Here is a tiny trained network, its code and every weight. The questions are about switching its units off for an input and a target symbol, where a switched-off unit gives its printed mean instead of its output.

import numpy as np


def w(rows, s, z=0):
    codes = np.array(rows[::2]) - 128.0
    scale = np.full(codes.shape[1], s)
    scale[-1] = z or s
    return codes * scale


def norm(h):
    return h / np.sqrt((h * h).mean(-1, keepdims=True) + 1e-5)


def f(y):
    return y / 2 * (1 + np.tanh(0.7978845608 * (y + 0.044715 * y**3)))


def softmax(a):
    e = np.exp(a - a.max(-1, keepdims=True))
    return e / e.sum(-1, keepdims=True)


def log_softmax(a):
    a = a - a.max(-1, keepdims=True)
    return a - np.log(np.exp(a).sum(-1, keepdims=True))


def net(x, mask):
    ids = ['αβδεζηθλμξπστφψω'.index(c) for c in x.split()]
    T = len(ids)
    res = E[ids] + P[:T]
    u = 0
    for l in range(2):
        q, k, v = (norm(res) @ M[l].T for M in (Q, K, V))
        z = softmax(np.where(np.tri(T) > 0, q @ k.T / 3**0.5, -1e9)) @ v
        res = res + np.where(mask[u], z, O[l][:, -1]) @ O[l][:, :-1]
        u += 1
        y = f(norm(res) @ A[l][:, :-1].T + A[l][:, -1])
        res = res + np.where(mask[u : u + 12], y, B[l][:, -1]) @ B[l][:, :-1]
        u += 12
    return log_softmax(norm(res)[-1] @ U[:, :-1].T + U[:, -1])


Q, K, V, O, A, B = {}, {}, {}, {}, {}, {}
E = w([
[211,149,210,54],'α',
[105,117,114,126],'β',
[212,180,83,110],'δ',
[126,119,112,1],'ε',
[128,85,124,178],'ζ',
[90,131,104,111],'η',
[71,106,116,92],'θ',
[112,117,120,142],'λ',
[101,113,113,117],'μ',
[91,121,113,111],'ξ',
[91,124,113,113],'π',
[108,98,119,142],'σ',
[71,108,127,112],'τ',
[168,153,66,14],'φ',
[123,112,123,3],'ψ',
[94,121,117,114],'ω',
],0.0097)
P = w([
[111,135,140,156],'0',
[194,89,82,68],'1',
[115,174,95,86],'2',
[107,142,150,158],'3',
[143,106,111,101],'4',
[102,176,101,86],'5',
[105,139,157,159],'6',
[197,4,94,62],'7',
[100,178,99,93],'8',
[100,144,153,161],'9',
[100,90,137,40],'10',
],0.014)
Q[0] = w([
[49,185,252,162],'0.h0',
[70,112,45,83],'0.h0',
[151,228,47,201],'0.h0',
],0.018)
K[0] = w([
[186,185,253,84],'0.h0',
[31,136,110,118],'0.h0',
[127,235,68,190],'0.h0',
],0.019)
V[0] = w([
[128,165,254,23],'0.h0',
[29,82,139,35],'0.h0',
[143,115,119,108],'0.h0',
],0.0085)
O[0] = w([
[208,169,147,176,153],'0.h0',
[146,138,253,107,252],'0.h0',
[138,130,124,94,145],'0.h0',
],0.011,0.0042)
A[0] = w([
[209,108,100,143,141],'0.n0',
[94,205,133,196,118],'0.n1',
[145,160,127,92,189],'0.n2',
[118,152,132,136,46],'0.n3',
[81,138,136,80,207],'0.n4',
[106,227,124,90,2],'0.n5',
[59,253,123,121,105],'0.n6',
[106,225,99,119,118],'0.n7',
[60,139,186,172,75],'0.n8',
[165,213,135,176,42],'0.n9',
[72,196,114,78,97],'0.n10',
[108,138,108,203,134],'0.n11',
],0.02,0.0052)
B[0] = w([
[160,134,145,38,176],'0.n0',
[174,144,214,138,174],'0.n1',
[120,138,88,137,187],'0.n2',
[117,50,139,125,118],'0.n3',
[204,160,98,117,254],'0.n4',
[123,93,202,97,158],'0.n5',
[34,152,166,129,195],'0.n6',
[58,150,120,94,154],'0.n7',
[178,139,77,88,193],'0.n8',
[254,179,136,160,193],'0.n9',
[94,137,182,123,195],'0.n10',
[92,97,99,244,161],'0.n11',
],0.032,0.0092)
Q[1] = w([
[97,141,84,33],'1.h0',
[128,133,2,34],'1.h0',
[25,68,95,122],'1.h0',
],0.017)
K[1] = w([
[83,57,163,143],'1.h0',
[70,6,86,72],'1.h0',
[33,179,118,159],'1.h0',
],0.018)
V[1] = w([
[234,140,146,182],'1.h0',
[102,253,100,111],'1.h0',
[131,204,138,97],'1.h0',
],0.018)
O[1] = w([
[25,254,139,115,254],'1.h0',
[111,44,243,165,181],'1.h0',
[51,42,172,117,210],'1.h0',
],0.0096,0.0098)
A[1] = w([
[151,161,118,125,137],'1.n0',
[27,159,167,172,201],'1.n1',
[129,161,87,75,39],'1.n2',
[136,186,231,64,133],'1.n3',
[90,183,122,116,74],'1.n4',
[73,72,160,66,122],'1.n5',
[154,111,252,126,117],'1.n6',
[105,166,39,177,3],'1.n7',
[92,100,114,151,114],'1.n8',
[190,126,112,149,182],'1.n9',
[42,136,236,70,31],'1.n10',
[79,166,181,159,37],'1.n11',
],0.02,0.0046)
B[1] = w([
[134,131,149,154,164],'1.n0',
[233,75,22,162,162],'1.n1',
[206,178,161,128,166],'1.n2',
[58,12,162,167,254],'1.n3',
[80,142,147,124,148],'1.n4',
[79,161,119,213,155],'1.n5',
[147,199,30,134,182],'1.n6',
[93,73,146,27,138],'1.n7',
[190,154,138,154,126],'1.n8',
[70,122,98,97,168],'1.n9',
[144,253,156,69,187],'1.n10',
[172,103,66,125,149],'1.n11',
],0.031,0.02)
U = w([
[93,111,105,231,89],'α',
[149,101,152,115,115],'β',
[246,185,118,19,118],'δ',
[139,111,125,122,98],'ε',
[165,71,54,126,185],'ζ',
[83,57,40,27,153],'η',
[134,106,124,130,113],'θ',
[240,188,197,227,73],'λ',
[55,226,234,92,55],'μ',
[153,43,143,108,164],'ξ',
[69,196,60,152,254],'π',
[106,113,149,132,80],'σ',
[209,103,194,86,80],'τ',
[100,102,135,194,121],'φ',
[184,78,53,197,190],'ψ',
[124,112,136,135,75],'ω',
],0.012,0.0054)

Each question gives the input, a string of symbols that net reads in full, and the target symbol t.
The units are the heads (3 rows each of Q, K, V and O) and the neurons (one row each of A and B). Each row of codes is followed by its name. A weight is (code - 128) times the scale printed after its matrix; where a second scale follows, it is the last column's (O, A, B and U).
mask holds one flag per unit, layer by layer, with each layer's heads first. A switched-off unit (its flag False) gives its mean, the last column of its rows in O or B, instead of its output. The means were averaged over made-up inputs and are rounded, as every weight is.
A unit's drop is (log p(t) with every unit on - log p(t) with that unit switched off) / (log p(t) with every unit on - log p(t) with every unit switched off).
The circuit of an input: a set's keep is (log p(t) with only the set's units on - log p(t) with every unit switched off) / (log p(t) with every unit on - log p(t) with every unit switched off). Starting from the 12 units with the biggest drops (on a tie, the unit counted first), units are removed one at a time, each time the one whose removal leaves the highest keep (on an exact tie, the one counted first), for as long as the keep stays at least 0.8.
units of the circuit, in order: the units of the circuit, biggest drop first
unit that matters most: the unit with the biggest drop
top k neurons: the k neurons with the biggest drops, biggest first
top k neurons in layer l: the k neurons of layer l with the biggest drops, biggest first
input ζ ζ τ β α ζ σ α φ α, target λ: units of the circuit, in order	[0.h0]
input τ α ω δ ζ α δ ζ ζ λ ω, target δ: top 4 neurons in layer 0	[0.n1 0.n9 0.n10 0.n6]
input π θ ξ λ ζ α α ξ, target δ: units of the circuit, in order	[0.n6 1.n3 0.n10]
input λ δ λ π ζ ζ π, target ψ: top 3 neurons	[1.n1 0.n11 1.n11]
input ζ θ α λ α ζ α ζ α α α, target δ: top 2 neurons in layer 0	[0.n1 0.n9]
input σ σ λ λ α α α ζ, target ξ: top 3 neurons	[0.n0 0.n11 1.n10]
input π ζ τ δ ζ ζ τ π, target δ: top 4 neurons	[0.n6 1.n3 0.n10 0.n1]
input α α λ ζ, target λ: top 4 neurons in layer 0	[0.n9 0.n6 0.n1 0.n0]
input ζ ζ ζ, target μ: top 2 neurons	[0.n11 0.n4]
input λ δ σ ζ π α, target π: top 2 neurons in layer 0	[0.n4 0.n8]
input ζ δ ξ λ ψ, target η: top 4 neurons	[0.n6 0.n8 0.n9 0.n0]
input β ζ ε π, target α: top 3 neurons in layer 1	[1.n10 1.n3 1.n6]
input τ ζ α, target π: top 4 neurons in layer 1	[1.n10 1.n5 1.n6 1.n1]
input ζ λ π α ζ λ λ ω, target δ: unit that matters most	0.h0
input η π ζ ε μ ζ α ζ ζ ζ λ, target δ: top 2 neurons	[0.n1 0.n10]
input ε δ π π α σ ζ λ α ζ σ, target τ: top 3 neurons in layer 1	[1.n6 1.n2 1.n3]
input φ η ζ α τ α α ζ τ π α, target δ: top 2 neurons	[0.n1 0.n9]
input φ α π π ζ ζ, target μ: top 2 neurons	[0.n8 1.n10]
input δ ξ δ τ ζ ξ θ ζ δ ζ, target ψ: top 2 neurons	[1.n3 1.n1]
input λ ζ ζ τ φ θ ζ, target π: top 3 neurons in layer 1	[1.n3 1.n1 1.n9]
